In the rows, zero is written as 128.
Each row is followed by its class.
197 146 177 110 89 127 117 179 161 139 155 135 111 111 126 159 132 108 97 127 114 93 140 98 167 125 123 148 150 124 136 106 127 90 102 101 151 135 135
J302
176 124 125 91 128 77 133 133 106 129 143 117 100 128 143 158 159 134 144 117 117 101 103 110 181 110 143 149 160 117 121 128 162 129 108 60 114 127 112
J726
129 141 138 145 114 136 117 143 112 123 140 149 131 125 133 115 135 142 112 142 161 139 127 120 128 113 116 126 147 135 147 123 92 120 150 124 144 124 131
J109
96 96 96 152 133 144 132 73 35 132 142 128 146 141 128 86 107 134 146 134 130 176 116 133 105 115 142 100 132 119 136 145 138 136 131 125 112 83 147
J109
110 126 129 123 124 123 127 133 120 114 115 117 144 147 144 134 130 115 118 115 118 113 121 119 131 129 117 119 135 129 120 137 135 155 117 127 128 141 133
J917
108 136 157 133 108 156 120 156 144 150 145 122 141 134 97 118 80 115 90 127 89 152 137 140 124 145 129 123 98 105 100 120 131 116 90 151 145 123 151
J302
177 113 103 127 132 107 137 84 78 138 144 133 99 111 145 128 164 148 173 130 156 130 112 97 148 97 146 133 158 140 157 132 140 122 153 97 114 103 110
J109
102 132 108 115 150 111 130 127 131 122 128 123 130 144 120 133 111 158 133 124 130 138 112 149 136 117 133 131 115 131 105 131 130 150 139 120 132 137 112
J698
119 140 139 122 125 109 121 156 167 101 103 119 137 136 147 159 143 125 121 124 134 93 123 129 136 125 107 137 127 147 122 131 111 147 122 131 130 159 121
J925
165 105 177 133 94 161 127 116 84 136 120 129 149 129 159 122 139 72 99 117 116 109 116 63 138 156 115 108 176 115 149 142 133 112 85 147 150 135 183
J109
61 110 70 156 155 126 133 82 63 122 131 131 129 137 111 95 119 158 172 132 139 178 116 166 96 106 143 115 105 127 128 132 138 154 157 122 109 97 114
J444
147 112 123 118 128 122 137 129 121 129 126 102 130 132 126 140 130 115 136 122 104 113 120 123 144 140 142 132 104 115 119 125 170 121 99 102 114 116 136
J7
109 130 109 138 137 112 123 133 126 128 131 130 121 131 119 121 119 162 146 132 138 145 128 153 120 96 132 133 113 133 120 127 126 149 156 122 129 119 113
J302
120 125 120 105 122 102 128 107 97 133 132 114 130 152 148 133 127 115 124 103 101 126 104 122 151 117 132 111 143 117 104 143 150 154 100 110 129 123 127
J917
125 127 153 138 118 172 128 146 132 144 141 131 143 123 102 116 92 101 86 134 101 130 143 125 121 172 122 123 111 109 127 122 128 91 94 159 143 123 163
J501
137 141 160 138 122 156 119 182 192 130 135 126 129 116 99 144 123 118 108 142 114 121 144 133 121 153 122 153 103 111 127 112 106 101 105 133 124 145 136
J726
165 133 145 101 113 89 128 130 91 128 143 138 108 136 155 140 152 126 125 118 132 110 103 105 179 99 124 136 186 124 127 131 138 131 113 74 140 131 124
J726
92 143 147 129 118 141 122 145 119 131 137 144 150 148 122 113 86 123 79 126 121 153 126 134 127 133 112 105 128 115 109 121 112 132 119 153 167 135 147
J863
109 111 86 129 158 122 141 85 74 123 133 131 120 135 124 111 120 166 167 134 150 158 119 139 124 109 140 128 129 138 132 133 148 145 164 115 116 109 112
J698
68 119 116 152 139 148 123 127 122 115 114 115 163 143 126 117 105 136 122 134 121 143 124 148 99 138 126 112 93 123 118 138 127 153 131 147 117 132 144
J109
122 140 108 124 145 113 129 142 166 125 130 128 108 117 106 151 135 154 147 126 133 116 119 144 124 120 135 146 98 137 119 119 125 133 147 110 120 134 102
J444
125 162 162 106 105 111 114 160 138 120 142 147 133 147 133 137 116 137 88 121 134 118 111 132 158 110 108 130 155 130 115 121 100 134 123 108 170 151 126
J698
111 125 85 157 160 149 139 111 146 137 144 145 106 104 82 103 106 182 165 160 146 171 155 155 90 119 148 146 85 138 151 108 120 115 182 135 101 90 109
J624
164 120 137 127 127 122 134 117 119 121 110 138 122 127 151 128 150 124 140 127 158 108 119 102 134 122 117 125 155 144 143 130 128 128 143 134 147 132 132
J7
83 121 100 150 148 138 130 122 130 106 116 131 129 126 120 127 139 157 167 136 154 133 125 148 90 120 125 136 101 147 136 129 116 151 168 128 102 126 112
J444
199 131 125 118 130 108 135 141 183 139 128 128 88 99 128 173 167 140 165 132 139 79 130 99 145 117 136 168 129 143 145 122 122 111 149 102 116 135 101
J304
166 118 154 117 116 135 131 140 144 134 119 127 128 124 139 150 135 99 113 121 115 92 125 96 148 145 119 135 148 127 130 133 131 115 106 122 144 145 144
J304
193 144 109 121 134 119 136 146 159 162 168 138 72 87 83 145 141 154 145 144 131 129 145 127 153 112 159 175 113 121 140 105 126 77 139 76 115 101 93
J304
124 111 115 149 151 147 133 131 151 135 121 110 122 113 100 126 134 128 162 140 109 143 135 141 105 148 142 150 85 109 128 125 143 121 117 132 97 127 131
J726
178 104 133 163 119 184 135 114 137 149 151 150 105 90 101 109 128 121 153 162 134 140 168 103 99 151 138 151 119 119 186 104 130 68 150 133 112 88 151
J624
143 141 116 122 134 108 128 123 153 132 134 133 101 113 120 147 152 150 161 124 143 111 114 129 125 106 133 146 121 142 130 124 115 132 153 107 119 126 102
J444
141 118 116 111 133 114 134 111 90 136 135 120 120 135 134 127 128 116 125 114 114 124 116 116 152 124 136 124 143 117 121 134 159 135 117 97 130 120 132
J917
94 110 77 142 158 114 135 102 105 106 120 126 117 127 128 128 147 168 187 132 159 132 115 150 103 101 136 140 108 148 135 133 133 157 181 103 93 113 100
J444
105 138 155 122 114 116 121 125 95 127 132 141 147 155 142 113 110 122 90 118 125 134 106 129 130 121 106 103 151 121 113 139 109 152 118 157 167 141 134
J395
111 179 167 123 99 131 104 192 168 142 147 143 135 129 97 127 89 122 63 131 113 140 135 159 145 137 113 129 110 105 107 101 90 111 103 136 176 140 140
J925
132 153 152 91 100 81 118 156 141 123 139 136 124 147 142 149 124 132 80 109 107 104 103 122 178 112 119 128 155 130 104 123 119 137 102 95 160 141 123
J624
85 134 94 146 154 124 123 126 163 126 118 116 131 127 109 132 117 167 146 134 134 145 119 157 97 119 135 128 74 132 109 135 109 153 156 146 112 127 109
J109
109 102 110 161 150 165 138 121 125 129 121 122 130 116 108 113 112 142 157 144 132 157 150 134 94 135 135 131 99 136 138 126 143 128 145 159 108 114 133
J302
186 139 157 110 106 122 125 142 154 140 128 131 107 119 144 152 156 102 118 114 125 88 123 82 155 129 118 135 166 128 139 127 118 113 114 120 147 146 132
J917
191 133 142 95 133 88 133 159 196 120 107 115 108 110 146 187 166 115 136 112 116 58 116 92 162 129 133 152 128 137 118 123 146 132 125 106 130 165 116
J863
183 127 139 121 123 111 132 149 163 113 120 131 108 108 149 165 175 126 154 131 144 79 130 91 142 116 125 155 140 146 152 119 127 122 146 105 119 144 114
J863
157 150 167 113 94 113 118 151 132 140 135 146 127 134 143 139 135 103 88 121 126 106 121 111 169 123 111 130 166 123 123 125 108 116 112 116 170 144 136
J304
144 153 148 99 124 61 116 167 165 105 110 129 121 142 160 162 168 135 111 106 133 71 94 126 159 96 109 142 145 137 107 135 111 166 136 105 159 176 104
J395
99 115 150 156 116 184 128 118 114 132 121 131 155 142 127 104 107 93 109 129 118 155 139 113 96 159 110 103 131 117 140 133 112 125 106 185 139 130 160
J917
137 143 130 91 124 84 126 145 124 135 134 105 121 139 127 147 126 117 105 103 83 113 104 133 175 121 141 137 119 104 96 127 161 142 75 81 139 134 128
J925
158 131 140 127 122 115 123 161 167 125 118 116 116 116 128 154 150 121 137 124 113 101 132 115 139 122 132 146 118 130 125 122 138 128 117 121 129 142 125
J302
110 133 141 124 120 126 124 148 126 138 135 120 136 138 113 124 101 124 107 122 99 144 129 143 140 128 133 125 107 107 104 122 150 136 106 125 141 128 139
J302
207 153 174 136 99 137 122 158 197 136 130 158 100 102 142 158 172 126 137 142 165 85 134 77 135 115 104 158 160 160 168 115 59 94 149 142 152 150 115
J304
125 116 79 140 167 132 140 106 127 132 137 125 100 101 95 128 139 162 186 140 142 141 133 148 106 122 156 149 90 132 139 117 148 123 169 101 90 104 104
J444
150 129 145 134 123 136 128 133 128 118 120 146 127 119 152 135 146 124 122 132 155 98 133 97 133 132 106 127 166 152 153 129 104 118 143 162 143 139 132
J501
190 139 131 123 132 96 128 138 145 132 139 144 86 105 129 149 176 149 166 135 157 109 120 110 152 102 131 164 152 136 150 116 117 117 152 94 125 132 100
J726
106 137 121 130 127 129 128 136 159 139 138 129 124 132 106 122 106 151 120 130 113 153 128 141 121 126 135 129 105 126 116 117 108 126 120 146 132 120 118
J624
140 136 144 125 117 115 122 154 171 124 107 117 137 133 131 144 136 114 125 120 113 98 119 129 130 135 123 127 109 124 116 124 128 134 109 136 144 145 136
J7
147 156 129 122 129 115 121 163 187 140 134 126 104 115 106 144 139 137 128 128 122 115 132 140 133 123 132 151 99 119 121 114 118 123 137 105 132 138 111
J917
166 112 131 134 134 150 141 126 129 131 128 129 118 104 125 137 139 120 143 134 128 101 143 98 123 147 132 141 131 135 158 124 142 99 125 140 116 124 138
J501
139 132 166 130 100 159 123 150 128 152 151 128 134 128 111 121 99 107 94 126 102 147 138 117 139 139 127 125 125 110 120 116 134 104 89 143 150 123 150
J302
102 144 149 150 102 175 115 147 98 139 162 149 137 127 95 97 102 111 90 141 122 167 138 140 116 144 121 116 129 110 136 111 101 92 107 130 151 106 151
J444
106 120 126 115 128 129 131 110 57 145 156 131 136 152 117 100 84 123 96 121 100 171 115 144 148 128 138 109 144 93 103 133 158 125 90 103 139 106 150
J726
135 119 103 119 160 114 138 141 177 146 136 95 106 115 90 153 122 148 164 128 85 132 121 150 125 138 161 158 67 100 104 121 161 128 100 104 88 125 108
J726
130 138 150 156 121 162 119 148 128 127 149 149 133 116 109 110 123 131 114 154 144 137 149 129 105 130 117 137 123 125 155 110 93 104 147 148 138 124 131
J395
150 131 139 136 117 141 127 127 135 137 132 135 116 123 128 127 139 116 132 127 132 124 130 102 125 127 122 130 142 129 145 127 111 119 128 138 137 128 129
J917
112 128 132 122 129 117 127 151 132 120 129 122 131 134 122 136 115 143 121 127 125 128 128 140 138 118 129 135 115 131 106 126 144 146 130 115 128 132 119
J302
165 141 164 132 90 156 122 146 126 151 159 147 119 114 108 111 124 103 93 140 112 144 145 106 147 144 130 132 150 113 150 103 113 76 95 125 153 112 152
J624
82 121 89 152 151 130 127 109 120 125 121 121 134 138 117 111 121 147 156 131 128 156 128 158 98 116 134 123 93 124 125 133 126 157 149 134 111 116 118
J917
99 107 147 148 116 170 128 102 78 123 119 130 158 149 137 98 112 101 123 127 122 156 121 108 110 145 112 102 157 125 137 141 116 131 104 174 147 129 163
J698
182 121 128 134 135 105 135 131 155 117 110 138 101 106 155 148 189 137 177 133 165 91 122 91 131 101 123 156 143 153 159 123 116 135 170 116 127 146 109
J863
168 134 117 138 130 147 132 127 119 147 165 153 86 93 90 120 136 139 145 146 150 143 140 126 129 121 142 153 127 126 156 106 125 79 155 90 126 96 118
J444
107 134 77 133 153 91 132 113 131 129 143 133 103 125 116 126 135 184 177 136 146 156 117 155 120 82 147 137 100 138 120 122 118 147 173 110 112 107 83
J863
163 102 125 154 141 158 141 127 148 130 117 120 121 101 121 129 155 110 169 144 126 121 146 101 103 143 137 149 103 127 157 119 143 110 135 138 106 126 139
J863
147 151 141 113 116 112 119 156 142 144 151 129 122 121 112 138 122 133 101 126 113 127 118 134 154 123 140 134 113 107 115 116 130 116 112 92 140 126 130
J109
99 150 153 126 109 136 116 146 112 134 150 135 154 144 119 118 89 123 69 128 111 147 121 142 139 132 123 111 119 104 112 123 120 125 108 121 151 125 151
J109
129 119 150 116 129 110 125 127 113 109 104 128 145 148 167 136 141 113 111 112 135 93 104 104 138 131 104 115 159 133 121 144 127 160 133 154 159 167 135
J395
126 109 130 128 120 131 134 131 100 123 124 125 138 140 138 133 128 116 118 124 118 119 121 113 141 135 123 130 141 127 128 137 139 132 107 115 129 128 138
J304
139 138 152 115 115 120 125 138 120 125 121 135 129 135 147 134 127 111 98 119 132 115 119 108 155 129 110 123 160 133 125 128 121 127 110 134 159 146 140
J925
155 119 149 137 113 142 126 129 112 128 119 132 138 121 146 126 146 103 120 129 133 113 126 96 131 137 123 123 150 125 147 133 129 120 120 130 133 132 158
J109
83 99 73 126 167 114 138 82 63 135 146 115 125 142 106 107 97 163 157 129 116 180 112 167 122 117 156 122 107 106 103 138 165 143 132 101 99 94 115
J726
82 135 121 133 134 103 126 129 128 107 101 129 143 151 153 134 138 145 132 118 142 115 109 134 123 121 106 115 129 148 118 142 104 167 138 170 137 153 116
J501
116 103 136 134 125 151 138 109 64 121 127 137 148 140 140 107 110 111 113 126 128 129 127 109 124 149 118 108 154 128 142 138 141 125 114 153 139 120 158
J501
163 147 162 109 89 94 117 132 113 131 140 154 115 136 153 127 149 119 103 118 130 113 107 98 169 104 114 122 194 134 140 122 101 122 116 110 174 132 133
J624
145 124 117 168 124 158 128 111 93 145 148 151 116 112 104 86 124 138 152 155 156 170 146 134 107 117 134 127 123 121 166 107 115 93 154 134 139 86 135
J7
103 104 95 160 156 170 148 108 115 141 140 114 127 111 90 110 107 144 164 147 110 162 150 137 88 153 151 136 71 119 144 120 151 106 123 160 84 94 129
J501
107 119 158 132 105 136 131 98 56 117 121 146 158 158 177 111 123 108 105 116 139 127 112 94 134 131 97 91 187 140 143 143 113 143 112 180 159 135 153
J501
165 140 113 127 153 134 130 154 202 133 132 127 96 93 85 151 138 156 157 146 138 112 144 135 120 134 145 170 89 133 134 110 122 101 159 114 115 134 104
J698
69 109 99 117 125 115 130 84 14 118 142 127 146 165 144 98 113 132 124 107 120 163 96 146 135 107 133 97 150 118 111 144 162 156 113 87 129 101 137
J444
145 145 142 108 115 113 122 136 114 140 149 140 128 132 128 131 110 131 88 121 125 126 113 123 159 119 131 118 143 116 118 127 129 121 122 103 153 124 136
J109
185 130 128 146 126 146 131 134 129 147 157 156 86 92 106 121 134 153 150 153 167 141 153 112 132 104 133 153 140 142 163 106 118 90 171 116 133 101 114
J302
122 131 105 119 145 88 129 156 168 108 115 112 115 126 130 163 142 169 159 124 133 104 124 145 134 96 136 152 99 150 110 127 143 163 151 104 105 139 91
J302
175 166 145 94 121 105 123 159 159 141 158 145 99 118 110 154 125 150 104 128 138 111 122 123 171 114 130 152 144 129 119 109 117 104 136 89 156 137 109
J698
78 110 103 139 141 123 136 101 74 117 131 129 140 147 137 107 118 146 144 132 133 161 117 142 119 114 131 115 120 125 124 134 145 154 145 121 119 112 125
J863
120 101 87 127 155 98 140 95 88 118 122 123 113 132 143 131 134 168 174 126 150 137 117 132 133 94 138 130 134 151 126 140 157 162 166 116 109 114 101
J302
